Here is a tiny trained network, its code and every weight. The questions are about switching its units off for an input and a class, where a switched-off unit gives its printed mean instead of its output.

import numpy as np


def w(rows, s, z=0):
    codes = np.array(rows[::2]) - 128.0
    scale = np.full(codes.shape[1], s)
    scale[-1] = z or s
    return codes * scale


def norm(h):
    return h / np.sqrt((h * h).mean(-1, keepdims=True) + 1e-5)


def f(y):
    return np.maximum(y, 0)


def log_softmax(a):
    a = a - a.max(-1, keepdims=True)
    return a - np.log(np.exp(a).sum(-1, keepdims=True))


def net(x, mask):
    res = np.array(x, float).reshape(1, 7) / 4 @ E
    u = 0
    for l in range(3):
        y = f(norm(res) @ A[l][:, :-1].T + A[l][:, -1])
        res = res + np.where(mask[u : u + 13], y, B[l][:, -1]) @ B[l][:, :-1]
        u += 13
    return log_softmax(norm(res)[-1] @ U[:, :-1].T + U[:, -1])


A, B = {}, {}
E = w([
[244,176,254],'x0',
[76,5,216],'x1',
[125,121,135],'x2',
[134,125,123],'x3',
[254,52,54],'x4',
[129,127,124],'x5',
[130,126,126],'x6',
],0.0034)
A[0] = w([
[254,71,130,84],'L0N1',
[163,101,125,82],'L0N2',
[142,54,222,115],'L0N3',
[137,101,86,111],'L0N4',
[160,189,42,123],'L0N5',
[182,154,221,2],'L0N6',
[185,103,109,189],'L0N7',
[65,34,117,144],'L0N8',
[53,175,213,63],'L0N9',
[93,82,122,150],'L0N10',
[146,56,22,109],'L0N11',
[175,146,191,34],'L0N12',
[122,142,151,126],'L0N13',
],0.0095,0.0027)
B[0] = w([
[18,179,160,253],'L0N1',
[90,127,134,157],'L0N2',
[198,38,176,236],'L0N3',
[101,154,135,174],'L0N4',
[246,83,120,250],'L0N5',
[220,211,173,214],'L0N6',
[121,145,193,220],'L0N7',
[177,4,105,240],'L0N8',
[7,165,142,236],'L0N9',
[146,72,103,191],'L0N10',
[27,176,141,253],'L0N11',
[187,234,127,191],'L0N12',
[121,154,130,156],'L0N13',
],0.016,0.004)
A[1] = w([
[117,102,64,6],'L1N1',
[114,104,79,49],'L1N2',
[90,77,9,20],'L1N3',
[131,72,68,144],'L1N4',
[75,166,134,139],'L1N5',
[178,153,83,154],'L1N6',
[143,128,114,49],'L1N7',
[124,115,117,111],'L1N8',
[118,86,96,114],'L1N9',
[185,147,88,110],'L1N10',
[143,115,77,134],'L1N11',
[125,117,114,38],'L1N12',
[74,100,77,144],'L1N13',
],0.012,0.0013)
B[1] = w([
[155,150,178,181],'L1N1',
[140,154,178,178],'L1N2',
[152,206,253,254],'L1N3',
[192,131,143,225],'L1N4',
[82,125,54,215],'L1N5',
[127,43,129,196],'L1N6',
[150,111,129,137],'L1N7',
[148,145,127,149],'L1N8',
[172,136,149,197],'L1N9',
[161,56,118,193],'L1N10',
[162,141,116,169],'L1N11',
[123,126,149,138],'L1N12',
[103,232,93,234],'L1N13',
],0.021,0.0039)
A[2] = w([
[124,119,98,78],'L2N1',
[8,132,154,193],'L2N2',
[131,109,82,11],'L2N3',
[85,70,94,103],'L2N4',
[104,117,111,114],'L2N5',
[99,101,104,94],'L2N6',
[60,118,148,154],'L2N7',
[121,109,97,99],'L2N8',
[119,108,91,73],'L2N9',
[113,109,108,130],'L2N10',
[127,124,129,49],'L2N11',
[168,20,188,249],'L2N12',
[160,123,52,52],'L2N13',
],0.011,0.0013)
B[2] = w([
[163,112,141,130],'L2N1',
[63,118,26,217],'L2N2',
[172,69,148,132],'L2N3',
[147,138,169,145],'L2N4',
[112,130,145,137],'L2N5',
[122,134,157,137],'L2N6',
[86,144,90,172],'L2N7',
[145,121,133,132],'L2N8',
[163,127,138,132],'L2N9',
[126,121,139,134],'L2N10',
[143,145,132,128],'L2N11',
[125,76,3,254],'L2N12',
[176,66,62,137],'L2N13',
],0.017,0.006)
U = w([
[202,190,210,120],'0',
[1,168,92,41],'1',
[150,122,116,254],'2',
[201,29,97,74],'3',
[138,129,125,136],'4',
],0.0076,0.0027)

Each question gives the input, the list of numbers given to net, and the class t.
The units are the neurons (one row each of A and B). Each row of codes is followed by its name. A weight is (code - 128) times the scale printed after its matrix; where a second scale follows, it is the last column's (A, B and U).
mask holds one flag per neuron, layer by layer. A switched-off neuron (its flag False) gives its mean, the last column of its row in B, instead of its output. The means were averaged over made-up inputs and are rounded, as every weight is.
A unit's drop is (log p(t) with every unit on - log p(t) with that unit switched off) / (log p(t) with every unit on - log p(t) with every unit switched off).
The circuit of an input: a set's keep is (log p(t) with only the set's units on - log p(t) with every unit switched off) / (log p(t) with every unit on - log p(t) with every unit switched off). Starting from the 12 units with the biggest drops (on a tie, the unit counted first), units are removed one at a time, each time the one whose removal leaves the highest keep (on an exact tie, the one counted first), for as long as the keep stays at least 0.8.
circuit, biggest first: the units of the circuit, biggest drop first
k most important neurons: the k neurons with the biggest drops, biggest first
top k neurons in layer l: the k neurons of layer l with the biggest drops, biggest first
drop of u: that unit's drop, to one decimal
input [-4,4,-4,-5,5,-1,-3], class 1: circuit, biggest first => [L0N11]
input [-8,6,3,6,4,-4,5], class 0: 2 most important neurons => [L1N3 L0N11]
input [-4,-8,1,5,-7,4,-6], class 3: 3 most important neurons => [L0N5 L0N11 L0N1]
input [6,-7,-1,4,2,4,2], class 3: circuit, biggest first => [L1N13 L1N3]
input [-8,7,6,4,-6,-3,0], class 0: 3 most important neurons => [L1N3 L1N13 L0N5]
input [-8,0,-4,-6,8,4,-2], class 0: 4 most important neurons => [L0N8 L0N9 L1N3 L0N5]
input [-6,-3,-6,7,1,6,2], class 0: 2 most important neurons => [L0N11 L0N5]
input [6,3,-1,-5,-8,6,3], class 1: top 2 neurons in layer 0 => [L0N9 L0N5]
input [1,-8,-2,-6,-6,6,3], class 3: 3 most important neurons => [L0N1 L0N5 L0N11]
input [-8,-6,-6,-4,5,-4,8], class 0: 2 most important neurons => [L0N6 L0N5]
input [-3,2,-5,1,-3,0,3], class 0: drop of L0N8 => 0.1
input [-5,-3,-5,2,8,-5,6], class 1: drop of L0N11 => 2.1
input [-4,-8,-7,6,2,6,-4], class 3: drop of L0N5 => 1.5
input [5,-2,7,0,6,2,2], class 1: circuit, biggest first => [L0N1]
input [-3,-7,1,-4,1,-3,1], class 3: drop of L0N5 => 0.8
